Each row is shifted at random along 3 fixed directions that mean nothing.
Known rows, with every step that occurs
fibu/leta/panuvi/fuvi/mesav/tifu/givob: [ 141  -69  -20 -111   54 -146 -238   33   29  334  -67  247  -35  167
 -256   -7 -270  227  -62   56   27 -159    8  233  191  294  306  156
 -148 -130  220  -83  -22 -147 -176 -193    6  107  269  241   99 -213
 -117  117  -77  128 -145  111  186  -33   30   35  -39  279   36  -20
  -53]
rebatum/mesav/leta/fibu/tifu/givob: [ 274 -285   -5  -44  -19  -55 -112 -238 -186 -132  -55   27   58   36
 -190  110  128  375   60 -248 -182 -160  140  -49   61  -81  106   81
  -39  170 -137   36  325  101  -68  202 -186   49   53  -26   97    3
   59   -9  104   78 -105  -66   48 -195   35 -255 -345    8   43 -226
   34]
tifu/rolikod/panuvi/fuvi/mesav: [ -92 -143  143    3   91 -412    8  111 -153  249 -164  225 -195  382
  178  463 -135  227   41  480 -336 -112 -489  217  291  321  521   22
   26 -183  182    3  274  100 -377 -112  -20  -92   -1  686    2 -596
 -290  -53 -241  141   83  413  -29  152 -162  101 -140  123 -272   -3
  270]
rolikod/popimub/pifus/panuvi/fuvi/mesav/leta/fibu/tifu: [ 274  -20   12  -68  -45  -19  -87 -189  -46   77  -56  240  179  156
 -220   60  -21  338   44 -119 -108 -248  158   17  308  229   90  180
 -112  231    3 -172   56   -5 -145   49 -100  122  108  -56   12 -193
  124  -54  112  150 -160 -125  166 -140  136 -246 -320   41   -4 -121
  -13]
bigazul/fuvi/mesav/fibu: [ 419 -388   58 -194  164   -6  -42 -129  -34   10 -226  113   85  130
 -212   67  -57  485  -29 -242  -35 -466  242 -109  250   82    2   59
  -96  215 -209 -144  166 -300 -168   76  -36   69  171   33 -127  244
  337   57  344  -17 -247  114  148   27   96 -103 -289   20  -49   -2
 -119]
tifu/rolikod/mesav/fibu: [ 481 -216  -32 -307   32  -43 -158 -188 -101   20   90  136  195  -15
 -136  168   76  334   66 -192  -31 -152  228  -99  151   87   53  180
 -108   50 -294 -190  297 -209 -229  365  -28  205  -57  -27 -108  134
  281 -141  257  -62 -111   84  -12 -195  136 -139 -314  -66  -53 -161
   47]
tifu/rolikod/popimub/givob/bigazul/pifus: [ 255 -109  -58  -52  -91 -156  -22 -104  -88  408  186  298  -19  146
 -101  117   62  196   33   50  -61   -2 -114 -106  -35  216  297   90
 -115 -124  276 -227  175 -145 -237   60  -58   15 -204  212 -154 -225
   61 -114  -26  -67 -173  234 -149   17  -19   19  -39   71 -350  -39
   28]
tifu/givob/bigazul/fuvi/mesav/leta: [-133 -212   25  237  -12 -316   60    0 -382  364 -152  195 -393  246
  219  349  -94  148  -52  468 -231  124 -426  216   73  195  518 -147
  175 -289  430   88  222  114 -212  -89  -10 -172   36  649   78 -537
 -564  -28 -454  185   38  307 -116   31 -154  123   69  139 -418  235
  253]
tifu/rolikod/rebatum/mesav/leta/fuvi/bigazul/pifus/panuvi: [  27  -85   22   44   79 -246 -198 -212 -313  198  -54  229  -81   74
  -78  223  -46   64  151  185 -190  -59  -94   37  266  483  415  126
 -154  -37  170 -217   22 -104 -300   85  205   65   38  125   -5 -274
  -65  -77 -352  142   14  147   -2 -142    0  -77   -2  114 -261   29
  151]
rolikod/tifu/givob/rebatum/mesav/fibu/leta/panuvi/pifus: [ 114  -99   21  145  -65 -165 -101  -11 -183  -22 -103  135  -33  141
 -102   94 -100  230  -90   75  -98  -66    0   70  137  230  360  153
 -164  -21  208  -25  144   23  -51   61  -67  -73   51  191   16 -344
 -274  236 -112  183   40  190   46  112 -264 -177 -214  171  -20 -185
   26]
fuvi/bigazul/pifus/panuvi/leta/fibu/mesav/tifu/rolikod/rebatum: [  38 -306  259  256   47 -298   38   39 -159    2 -141  -50   81  356
   89  354 -181  315  -12   95 -378 -259 -222    1  488  251  387  134
 -165  210   59 -124  146  227 -255   79  133  -75   45  209  127 -250
  -51   18   17  170  219  267 -111   16 -241 -447 -289 -113   16 -222
  132]
popimub/pifus/bigazul/fuvi/mesav: [ 137  -63  -30  108  -36 -178   59 -207 -230  148  -94  245  -50  226
  -55  292   94  181  193   97 -116 -102   29  104  179  241  407  -15
   18   34   76 -119  194  -44 -234   13    2   63  -31  254  -39 -277
  -47 -194 -106   87 -233   85   39  -21  186  -32 -112   24 -376  144
  142]
fibu/bigazul/pifus/panuvi: [ 189 -126  -10   26   71 -102 -128  199   -8  436  -39  159  -15  275
 -147   99 -186  281   36   69  141 -172   43  -45  159  253  327  101
 -175  -41  218  -95   -6 -242 -222  -35   64   71  164  231 -160  -66
  112  -36 -115   84  -65  310  104   -2   40  -22   75  197 -143   88
   70]
rebatum/mesav/fuvi/bigazul/pifus: [ 211 -173   35  -46   43 -147  -48 -141 -259  160 -103  162  -59  104
 -191  121  -65  298  151   12  -78 -134   25  -22  178  293  247  -53
  -88  -79  101 -136   83 -150 -132   34   34   -4  119  112 -135  -82
   64  -89 -118  -30 -224   42   63  -85  190   -3  -38  108 -322  232
   28]
tifu/rolikod/popimub/bigazul/fuvi: [ 101 -195   40  -93   58 -235  -74  -91  -87  257   -9  208  -27  265
  185  368  130  231  -17  195 -268  -19 -218  -61   88  286  384   -8
    0  -87  246 -141  336 -112 -366  -19   85 -103 -205  552  -53 -317
  -18 -152  -64  -35  -30  408  -35   98 -123   59 -154   79 -427 -104
  215]
leta/panuvi/givob/tifu/rolikod: [ 270    0  -41 -195    0 -126 -161 -110  -19   36  192  177   94  184
 -118  207  142  292  169 -134 -102  -38  197   10  177  -54  270  256
 -258   93  -31  -64  249   -1 -290  127 -129  121 -113  184   -2   88
   87 -175   28  -40 -203  205   42 -186  245 -126 -254 -153  -46 -293
   82]
rebatum/bigazul/fuvi/mesav/fibu/tifu/rolikod: [ 180 -122   13 -135 -109 -218  -15 -168 -304  190  106  263  -91  195
 -108  174   94  151  164  115  -24   75  -75  125   33  276  398   74
  -85  -76  -74 -201  283  -27 -124   72  106  108  -26  352  -72 -369
 -156 -255 -232  -50 -101  200  -50 -221  105   78 -163   16 -377   55
  177]
fibu/tifu/rolikod/rebatum/givob/bigazul/pifus/panuvi: [  66 -242    4  220   40 -200    2   67 -153  130  -60   83 -108  264
   25  209 -125  252   71   24 -300 -306 -138  -34  148   93  438   97
 -213  258  185  -64  143   22 -252   75  -50 -150  -87  180  -62 -177
   60   30  -75  104   58  393  -59  203 -182 -224 -178   15 -126 -208
  140]
fibu/tifu/rolikod/mesav/leta/fuvi/bigazul/pifus/panuvi/givob/rebatum: [ 148  147  -42   80 -148 -170 -106  -84 -235  243  152  311   16  144
  -56  147    5  -63  204  150 -122  107   12   33  267  269  456  240
 -194  -12  181 -289  -40   51 -247  123   69  110   17  100   34 -314
 -200 -261 -346    5  -41  123  -20 -224  127 -160  -88    1 -160 -106
  159]
fibu/mesav/tifu/rolikod/popimub/pifus/bigazul/fuvi: [ 219 -470  163   18  117 -240    9  226  169  150 -173   39  150  375
  -62   75 -315  435 -272  -80 -353 -530 -131   -8  368  266  224   35
 -175  278  205 -141   44 -211 -251  -72  -35 -183  118  117  -12 -162
  448   93  302  -39  172  361   71  432 -267 -382 -269  179   -4 -325
 -103]
rolikod/fibu/leta/mesav: [ 313 -228   63  -41  111  -81 -193  -64   73   52 -261    3  116  124
   49  323  -11  341 -107  -84 -160 -213   -4  -28  277   50  139  118
  -27  107 -109  -90  292 -186 -208  143  -49  -87   60  180  -87   30
  149  130  230   12 -121  250  238   35 -110 -327 -232  147   10 -148
   29]
fibu/leta/panuvi/pifus: [ 348   36  -47 -123   99  -32 -286  -10   38  219  -74  155  172  158
 -148   87  -52  337   38 -118  159 -189  233  -28  248  187  236  272
 -231   33  101 -142  118 -273 -223   -8    5   91   34  124 -106   58
  123   91   31   69 -287  182  278 -143  137 -142  -58   98  120  -77
   -3]
givob/rebatum/mesav/fibu/leta/fuvi/bigazul: [  69 -195  101  147  -18 -162  -52 -175 -255  -30 -297   49 -135  156
  118  421  -37  231  -78   80 -250 -123  -59   42  221  185  419  -59
   -2   14  142  -39  255  -16 -115   69  126 -198  149  295   28 -267
 -137  130 -132   35 -139  280  151   32 -128 -136 -208  197 -242   17
   91]
leta/fuvi/bigazul/pifus/panuvi/givob/rebatum: [ 112  152   24   31   18  -92 -129  147  -59  474  -40  291  -87  279
 -307  -44 -118   56  114   94   65 -142   51  -34  164  293  430  191
 -282 -189  382 -207 -254 -318 -211 -149  117   27  202  222 -189 -109
  -44   25 -191   74 -270  348   57   22  -40  110  101  265 -200  211
  -58]
tifu/givob/rebatum/bigazul: [ 376  158 -153 -115 -158    4 -233  -75 -257  387  158  344  -79   67
 -272  -27  206    5  252 -115  109   76  262  -19 -228  164  426  156
 -145 -311  147 -135   28 -253 -122  122   16  220  -81  146  -63 -119
 -102 -130 -237    4 -331  112  -54 -224   98  241   34  207 -276  192
  165]
pifus/bigazul/fuvi/mesav/leta/panuvi/givob: [ -31  -96   74   39   97 -165  -83 -100 -118  238 -114  251 -156  273
  -68  222 -132  144   30  175 -121  -49  -91  149  203  145  375   47
  -25  -47  273  -65  -16   15 -296 -122   71   -5  100  297   96 -196
 -136  -99 -213  135 -114  212   42  -68   93   10   45   93 -213   88
   98]
leta/panuvi/givob/tifu/rolikod/mesav/fibu/bigazul/fuvi: [ 100 -172   53 -119  -77 -165   63 -167 -109   57  100  178   24  155
  -48  374  -13  199   41   59 -169  127   53  121  238   35  286  198
  -79   73  -15 -166  130  118 -257  183  -20   69  -84  226   12 -158
  -45 -289  -49 -121   -2  209  -70 -117  175 -182 -254 -126 -279 -258
  162]
givob/tifu/rolikod/rebatum/bigazul/fuvi/mesav/leta/panuvi/pifus: [ 153 -343  171   76  233 -190  -93   21  -91   38 -283  198  -13  303
 -179   98 -149  359  -91 -161 -356 -536   84   84  433  273  311  117
 -211  232  149 -202  -61 -160 -276  -18   62  -82  -61   64   33  -96
  172   99  -12  -32   67  274    6   83  -19 -258  -50  -28   34 -169
   47]
givob/bigazul/fuvi/mesav/fibu/tifu/rolikod/rebatum: [ 383 -206 -133 -166 -102  -48   -2 -272 -237   89   18  218   85   48
 -153  114  123  282   78 -137 -108  -82  228   -3  137  195  259  195
 -111  144 -277 -316  228 -146 -191  195   55   73  -38   42  -41    5
  126 -147   94  -69 -292   50  -69 -199   87 -109 -314 -169 -267 -137
  142]
rebatum/givob/bigazul/fuvi/mesav/tifu/rolikod/popimub: [ 131 -254   70  -87  -30 -174   75 -150 -184  158   68  263 -172  176
  -11  231   42  228   48   87 -290  -49 -166  128   -3  186  297    5
  -18  -17  188  -85  266   61 -241   29  -79  -24 -114  260   55 -315
  -67 -159  -53  -58  -13  179 -104   54   32   89 -130   -2 -399  -55
  143]
bigazul/pifus/fuvi/mesav/tifu/rolikod/fibu: [ 299 -229   56 -156   66 -184  -70  112  -70  254   78  190   59  284
 -352  -47 -152  290   32   -8   31 -155  -79  108  292  414  106  168
 -184  -62  -57 -252  126 -255 -171    7   72   83  245  107 -152 -160
  161  -44  104   60   -2  179   -3   23  -61  -29 -172  115  -86  -53
  -94]
rebatum/bigazul/fuvi/mesav/leta: [ 472 -305   28 -191  190   62 -209 -124  -57  238 -181  243   63  113
 -342 -143  -63  343  -15 -328   -7 -479  304  -75  130  173   64   60
  -85  134    2 -194  -70 -397 -163   15   21  132  122 -112  -38  204
  357    1  106  -67 -223   86  190 -130  241  -23   56  133   -5  134
  -59]
fibu/tifu/rolikod/panuvi/leta/fuvi: [ 164  -58   33 -213   97 -161 -267  217   95  419   -7  159  120  353
  -90   -8 -213  328  -97  174   -1 -147 -187   83  231  321  361  352
 -152  -56  226 -157   26 -252 -234 -152   21   12  157  367  -13 -260
  -29   -5 -119   50  -28  463  112    9 -163   39 -110  237   51 -239
   99]
givob/bigazul/fuvi/mesav: [ 205 -304    2  -13  106  -93   30  -33 -104  217 -265  159  -91  220
  -58  178  -54  376  -50  -20 -167 -316   51   21  152  119  275  -64
   46   57   99  -61  146 -201 -249  -26  -49  -50   54  280  -86  -23
   76   18   35  -37 -241  274   94   58   72   -4  -67   52 -250   88
   84]
fuvi/mesav/fibu/tifu/givob/rebatum/popimub/pifus/bigazul: [  94 -228   86  173 -171 -210   36  -40 -134  -16  -82  193 -172  308
 -135  229  -52  221    4  -64 -208 -274  -23   18  111   54  398  -91
 -102  122  134  -12  148   36  -34  -13  -93  -94   71   78   63 -329
   78  126   75   85  -21   85 -102  225 -270 -159 -250  162 -211  -96
  -90]
leta/fibu/tifu/rolikod/popimub/rebatum: [ 460   16  -51 -309 -109   64 -243    0    1  237   74  239  200  151
 -234    7  191  334  -13 -219  -93  -44  144 -100   39  282  265  263
 -216  -83  -98 -276  260 -313 -213  103   21  118   -2   93 -134  -40
  233  -10  264  -37 -257  154   20 -118  -79  -24 -233  140  -82 -197
    8]
rolikod/fibu/mesav/tifu/givob/rebatum/popimub/bigazul/fuvi: [ 309 -229   46  -63 -138  -65   -8 -265 -121  -11  -48  164   45  124
  -49  294  129  139  101 -164 -306    0  138  -42   57   53  226   70
  -51  128   30 -177  111   22 -151  168  -63   48  -82  159   50 -131
  104   14   63  -70 -106   13   13  104  -87 -203 -382   55 -238 -230
  106]
fuvi/mesav/fibu/leta/panuvi/givob/rebatum/tifu/rolikod: [ 129  -69   36   20  -52 -212 -203   18 -238  162    1  218 -135  294
  -49  201  -68  140  -44  263 -104  115 -174  195  159  270  475  159
 -248 -128  140  -76  224   65  -53    9   71   11  129  275   67 -441
 -345  108 -145  166   51  370   16   40  -54  -49  -88  192  -76  -56
  -11]
bigazul/pifus/fuvi/mesav: [ 201 -225    8   55   88 -182   14  -58 -180  106 -169  197  -46  279
  -75  241  -32  266  197   12  -80 -299   13   46  270  264  254   -7
  -16   78   -6  -33  237 -142 -257    9  -36   60   75  202 -100 -114
   42  -46  -16   80 -173  114  113   65   98  -51 -223   72 -187   72
   -2]
popimub/rebatum/bigazul/fuvi: [ 251  -62   37  -13   68   17 -114   39 -178  358 -255  254  -65  223
  -76  107   24  228   37  -65 -174 -205   53   -8   19  307  468   57
 -102 -114  216 -151   20 -338 -254  -27   87   16   -5  351 -197 -120
   29   86 -106  -11 -256  341  129   71    7  131   45  272 -224  201
  133]
panuvi/pifus/bigazul/fuvi/mesav/leta/fibu/tifu/rolikod/rebatum: [ 305  -21  -57 -114  -38  -84  -98  -98 -179  320   50  303  127  214
 -471 -160   67  154   62  -85   30  -48  133  141  204  489  339  313
 -168 -102  -62 -390   11 -229 -162   10  222  113   85  -72   59 -207
   12 -123   -8   83 -200   62 -131 -349  -22  -39  -40    7 -118  -12
   32]
fuvi/mesav/tifu/givob/rebatum/bigazul: [ 438 -242   13  -35   16   22 -142  -74 -105   -6  -51  221    4  102
 -337  -14   95  283  109 -440 -173 -450  402  -65   17  -50  187   43
 -189  122  -77  -93   50 -117 -136  140 -109  147   14 -114   67  128
  286    0  170  -89 -205  -39  -25  -22  141  -67 -165    5   10  -75
   37]
panuvi/fuvi/mesav/tifu/rolikod/fibu: [  98 -185  141 -143   86 -243  -31  255  -24  333  -75  174  -54  345
 -182   87 -217  312 -124  202 -154 -115 -331  239  261  417  303   78
 -124 -289   74 -143  212 -146 -192 -101   44  -77  223  457  -72 -389
  -96   51   35   61   82  360  -26   67 -232  119  -87  191 -121   10
   50]
fuvi/mesav/fibu/tifu: [ 220 -189   38  -72  -26 -125  -82  196  -89  219  -78  142  -63  292
 -110   84 -138  386  -67  104   40 -134  -95  119  127  200  288   11
 -117 -190  -29  -39  273 -194  -54   13  -13  -34  235  393 -117 -173
  -88   81   36   80  -67  253   13    9 -112   44 -151  181 -135  148
   18]
tifu/givob/bigazul/fuvi/mesav: [ 129 -478   42   56  152 -145   53  -90  -48   67 -300   88 -124  183
  -77  211  -74  398  -79 -139 -297 -514   25  -71  173  -84  188 -119
   57  232   70   19  153  -98 -273  -62 -158 -120   15  201   10   35
  183   46  176  -31 -179  236   29  220  -55 -117 -175   -8 -167 -101
   16]
bigazul/pifus/panuvi/givob: [ 228 -162   65   40  173  -98  -68   80   17  153 -105  111   53  259
 -106  101  -86  343  119  -81  -50 -392   68 -169  257  -13  175  156
 -262  212  110  -28   57  -98 -278    9 -135   23   44  141 -165  151
  209   52  113  131 -123  263  125  112   23 -172 -158   10   55  -72
  -39]
mesav/tifu/rolikod/popimub/givob/rebatum: [ 328   22  -53    0 -194 -137  -49 -146 -226   20  232  268   51  148
  234  408  293  186  201   10 -320  128    8  -25   29  118  403  127
 -184  -36   47 -128  481  197 -273  251 -118   64 -255  298   86 -270
 -101 -159  -42  -19  -95   68 -103  -35   57  -39 -412 -103 -258 -273
  239]
tifu/rolikod/fibu/leta/panuvi/givob/rebatum/mesav/fuvi/bigazul/pifus: [ -82 -279  216  210   92 -343  -62   17 -178    6 -270    9 -161  288
   58  358 -288  239 -163  251 -411 -118 -437  -39  474  153  350  -40
 -169  132  294 -195   99  120 -175 -104   86 -382  159  258  -46 -348
    1  115  -79   71  120  451   75  326 -285 -331 -108  164 -146 -165
  -17]
givob/rebatum/bigazul/fuvi/mesav/tifu/rolikod/fibu: [  19 -261  217  177    7 -303  117   73 -319   23 -192  122 -213  371
  193  457   27  213   13  212 -473  -53 -308  145  228  221  498  -62
  -31  -26  121 -125  326  179 -221   62   61 -168  -53  542  -26 -512
 -223  -58 -189   -6  178  391  -85  166 -203  -49 -198   22 -332  -78
  306]
bigazul/fuvi/mesav/fibu/leta/panuvi: [ 125 -212   65  -56  115 -174 -172    1  -84  241 -243  135 -100  229
    6  198 -280  335 -165  231   39 -111 -118  124  285  285  281   59
  -65  -26  180 -123  101 -222 -152 -109  134  -18  276  394  -95 -175
 -112  166  -73  165  -78  346  233   76  -59  -54  -80  290 -129  104
  -53]
popimub/bigazul/pifus/fuvi/mesav/leta: [ 102 -175   -7  141   85 -194 -114   11 -248  425  -68  289 -143  321
 -147   60 -140  148   -9  253    7  -52 -189  146  159  456  336  -65
   25 -260  339 -108   46 -233 -171  -59  193  -18  182  359  -52 -363
 -182  -11 -281  167  -48  244  -22  -17   20   81   96  272 -249  336
   31]
givob/tifu/rolikod/rebatum: [ 350    6 -112 -121  -59 -135 -164   79 -166  261  106  211   48  215
   -5  160  138  251  115   18 -115   27   79  117  120  312  456  215
 -194 -201   -9 -120  294 -215 -243  167   15   53  -81  308  -20  -84
 -101  -55  -78   53 -109  270  -66 -135  -24   50 -156   17 -209  -50
  201]

Rows
[ 229  -22   58   13 -109 -158  -34 -263 -142   26  210   75  180  224
  -90  220  145  281  241 -121    5  -72  116 -161  292  118  279  230
 -160  302  -85 -209  259  219 -210   88   74  165  -50   43   81 -108
    1 -334  -37   39 -163   87   10 -437  190 -282 -283 -273  -77 -281
  131]
fuvi/bigazul/pifus/panuvi/leta/fibu/tifu/rolikod
[ 205 -146   98  183   11 -108   85   43 -243  120 -113  290 -101  347
 -249   52  -15  135  198 -113 -198 -297   94   84  157  175  353   68
 -179   46  159  -92  -24   -6 -162    6  -32   17   58   79  -46 -172
   10    0  -89    3 -137  112  -18   92   72  -35 -134   66 -118   88
    8]
panuvi/givob/rebatum/bigazul/pifus/fuvi/mesav/tifu
[   3 -237  156  197   37 -199   41 -222 -153 -110  -59  -68   49  243
   -4  307  -92  401  134 -115 -231 -294  -18 -152  406  -88  184   58
  -75  433   70  -27  116  338 -178  -41  -25  -99   70   83  140 -101
   -4 -173    3  114 -105   47    2  -97   11 -369 -406 -217  -52 -291
   72]
mesav/fuvi/bigazul/pifus/panuvi/leta/fibu/tifu/givob
[ 382   54  -34 -288 -122  -30 -228 -222  -13  228  373  301  153   70
 -585 -166 -159   88   71 -269  247  -81  285  169  180  312   72  309
 -248   -1   21 -308 -168 -290  -89  108  162  212  132 -279   57  -86
  149 -168   28  -34 -219  110   40 -291  256  -90  -94   91  -68  -52
 -181]
rebatum/givob/tifu/rolikod/mesav/fibu/leta/panuvi/pifus/fuvi/bigazul
[ 237 -137   30  -90  -62 -151  -62   39 -178  230  -87  333 -188  237
 -103   91    4  174  103   46 -147 -102   29  113   33  294  402   30
 -114 -137  223  -55   89 -126 -145  -86  -89  126  111  232   48 -211
 -126  150  -99   46  -71   82   38  102 -103  171 -111  250 -245   49
  -42]
bigazul/fuvi/mesav/tifu/givob/rebatum/popimub
[ 163 -313  129  255   69 -129 -118  159 -124  165 -203  126 -146  305
 -352 -129 -228  280 -110 -140 -144 -476   35  -61  179   76  255    8
 -177  180  260  -98 -179  -72  -29  -30   19  -18  254  -29  -10 -166
   78  172  -40  149   83  232  -28  107 -190 -258  -41  251  100  -23
 -101]
fuvi/mesav/leta/fibu/tifu/givob/rebatum/bigazul/pifus/panuvi
[  93   89   -9  -42 -110 -111 -191 -127 -164  258   65  379  -51  189
 -301  -77 -108   59   43  164   48  -27   -5  124   80  429  329  221
 -142  -93  314 -107 -133 -175  -26  -68  -29  209  145   50   36 -432
 -243  148 -195  257   10   82   -4   58 -205  115 -109  303 -172    2
 -127]
rolikod/tifu/givob/rebatum/popimub/pifus/panuvi/leta/fuvi/mesav/fibu
[ 199   -4  -33 -239    9 -129 -222   98  144  542  276  388   59  342
 -497 -237 -137  134  -61   -4  115  -43   29   48   85  408  225  249
 -280 -187  441 -287 -246 -428 -232 -153  130   75   68  159 -139 -152
  163  -82  -39  -31 -148  384  -61   56  -18   85   24  275 -226  -62
 -166]
leta/panuvi/givob/tifu/rolikod/popimub/bigazul/pifus/fuvi
[ 234 -237  100  -11   57 -214 -116   43  111   69  -72   31   78  258
  -17  237   -7  296 -168  -18 -269 -141 -183   74  331  -10  205  177
 -146  101  -34  -76  300  -33 -195   93 -107 -183   33  226   20  -84
   44   73  206  -18   28  432   74   78 -187 -366 -242   40   41 -317
  -23]
panuvi/givob/tifu/rolikod/fibu/leta/mesav
[ 297  -88 -147  -77    1  -62  -81 -142 -237  363  112  283  -31  117
 -352  -61   -2   74  198 -107  -16 -132   84   15  -15  338  306  231
 -154  -31  113 -216    2 -349 -228   89   75   60  -51  -84 -124  -58
  148  -71  -47   46 -251  215  -75  -26    1   68  -60  137 -251   45
  -29]
tifu/rolikod/rebatum/givob/bigazul/pifus/fuvi
[ -37 -213  183  291   89 -250   87 -205 -281  -95 -208   24  -17  224
  407  635 -140  299  178  179 -379 -203 -151  -37  502   93  315  -83
   80  295  158  -10  183  366 -346  129   -8  -66 -101  279  114 -254
 -176 -229 -219   89   60  103   41  -14  146 -300 -289 -214 -230  -86
  327]
rolikod/mesav/fuvi/bigazul/pifus/panuvi/leta
[ 464 -131  -90  -33  -21  170  -45 -153 -177  252   -1  355    0   84
 -585 -243  -52  226  125 -378   -5 -304  357   70   -5  268  149  147
 -186   64   52 -230 -150 -340 -122   89    4  209  198 -264 -108   86
  277   43  124  -18 -415  -64   32  -26  302   31  -42  146  -60  165
 -143]
popimub/rebatum/givob/bigazul/pifus/fuvi/mesav/tifu
[ 352 -133  -50 -155  -10  -16 -172 -341  -50   36  115  421  137  194
 -455   10  175   84  203 -295 -161 -238  361  -93  117  280  160  202
 -253  248   18 -310  -53 -132 -233   59   17  243 -132 -259   26  -94
  312 -176  169 -118 -254   -3  -10   54  288 -128 -243    5 -170 -285
 -108]
leta/panuvi/givob/rebatum/tifu/rolikod/popimub/bigazul/pifus/fuvi/mesav
[ 177 -202  110  -71   91 -103 -153 -158  -92   80  -69  259   22  108
 -202   95  -87  253   39  -97 -352 -338  -68 -210  291  238  161   27
 -299  217  112 -252  -48  -77 -334   -9   20  -27   47  -80  -54  -46
  401  -34  117   11 -117  138    9  201   19 -153 -144   43 -171 -123
  -48]
tifu/rolikod/popimub/rebatum/mesav/fuvi/bigazul/pifus/panuvi/givob
[ 190 -187  -14   94  -95 -244   69 -247 -285  108  105  127  -10  195
   37  351   18  196   94  100 -111  134 -120  155  299  247  258  119
   16  124   -7 -194  336  174 -214  126   86  -29   20  199   23 -365
 -126 -194 -161   67  -74   95   12 -162   76 -226 -249 -150 -240 -190
  185]
givob/bigazul/pifus/fuvi/mesav/tifu/rolikod/fibu/leta
[  20 -130  139  136   34 -160 -107  197  -46  425  -28  103  -72  377
 -330 -156 -238  237  -42   32   92 -231 -154   -5   59  194  343  158
 -158  -17  413  -62 -164  -66  -43 -165   47   41  151  219  -52 -306
 -153   55 -185  184   47  388  -43  -19 -252  -44   33  285   -3   12
  -22]
rebatum/bigazul/pifus/panuvi/leta/fibu/tifu/givob
[ 183 -145   86  268   33 -106   78  -57 -157  123 -155  315  -67  264
 -248   61 -133  176  147 -147 -270 -469  138   52  179  196  356   18
 -234  215  229 -170 -146   80 -178   22  -35  120   53   60   -6 -243
   56   54 -108   17 -144  100   38  121  182 -115 -180   93  -63   12
   25]
popimub/givob/rebatum/bigazul/pifus/panuvi/fuvi/mesav/tifu
[ 345   55  -79 -167 -153   16 -145  -37  -97  436   51  439  -50   90
 -775 -418 -190   54   84 -196  305 -158  366   45  -46  381  292  262
 -285 -164  164 -398 -405 -413   50  -73  104  308  248 -123 -188 -147
   42  -10 -114  -74 -371  -19    2 -175  110  115   24  365 -113  178
 -182]
leta/panuvi/fuvi/mesav/fibu/tifu/givob/rebatum/bigazul/pifus
[  74 -124  -43  108   83  -91  -43 -308 -127  174  -50  121    5   88
  -97  179  -25  213  141  -76  -21 -201  161 -104  166   22  239  207
  -29  276  263  -61  -33   22 -278   29  -47  132  -60   70   21  -45
  -28 -136 -186   72 -264  118   51 -139  119 -146 -185  -71  -84 -224
  126]
tifu/givob/bigazul/pifus/panuvi/leta/fuvi
[  29 -349  145  275   75 -273  116 -199 -164 -124 -238  218  -68  363
  152  497   77  222   90   35 -589 -417  -56  -40  316  305  435  -93
  -76  384  182  -75  241  286 -320   51  -11  -46 -215  223  122 -507
  -39  -76  -29  -17   92  225  -18  275   20 -256 -371  -69 -252 -350
  198]
givob/rebatum/tifu/rolikod/popimub/bigazul/pifus/panuvi/fuvi/mesav
[ 119  -39   99   49   12 -115  -67   -3 -129  243   -7   49   79  313
 -158   46 -198  374   56   29   33 -115  -16  -29  337  234  257  145
 -144  107  199 -162  -48   25  -98  -92  136  -11  247  144  -12 -147
  -79 -111 -127  122 -160  181   70 -225   59 -148 -151   18  -99   14
   31]
mesav/fuvi/bigazul/pifus/panuvi/leta/fibu/tifu
[  71 -250   90   92   89 -270 -125  -80 -131   51 -145  111  -35  214
 -105  174 -222  280  -58   40 -352 -220 -123   64  449  233  351   88
 -260  171  207 -193  -16   -2 -201  -63   60 -221   87   61   61 -110
   79   78  -60   32   -7  258   48  139  -39 -317  -90   47 -116 -155
  -40]
fibu/leta/panuvi/givob/tifu/rolikod/rebatum/mesav/fuvi/bigazul/pifus
[ 177  231  -64 -154  -97 -227 -290  101 -245  453  252  363  -24  221
  -49  116    7   87  210  312   -7  230 -126  187   68  563  533  283
 -346 -323  268 -158   86 -182 -219   58   77  211  -15  305 -115 -402
 -149   79 -319  278   83  183  -31  -76 -110  151    1  238 -251   92
  108]
mesav/tifu/rolikod/rebatum/popimub/pifus/panuvi
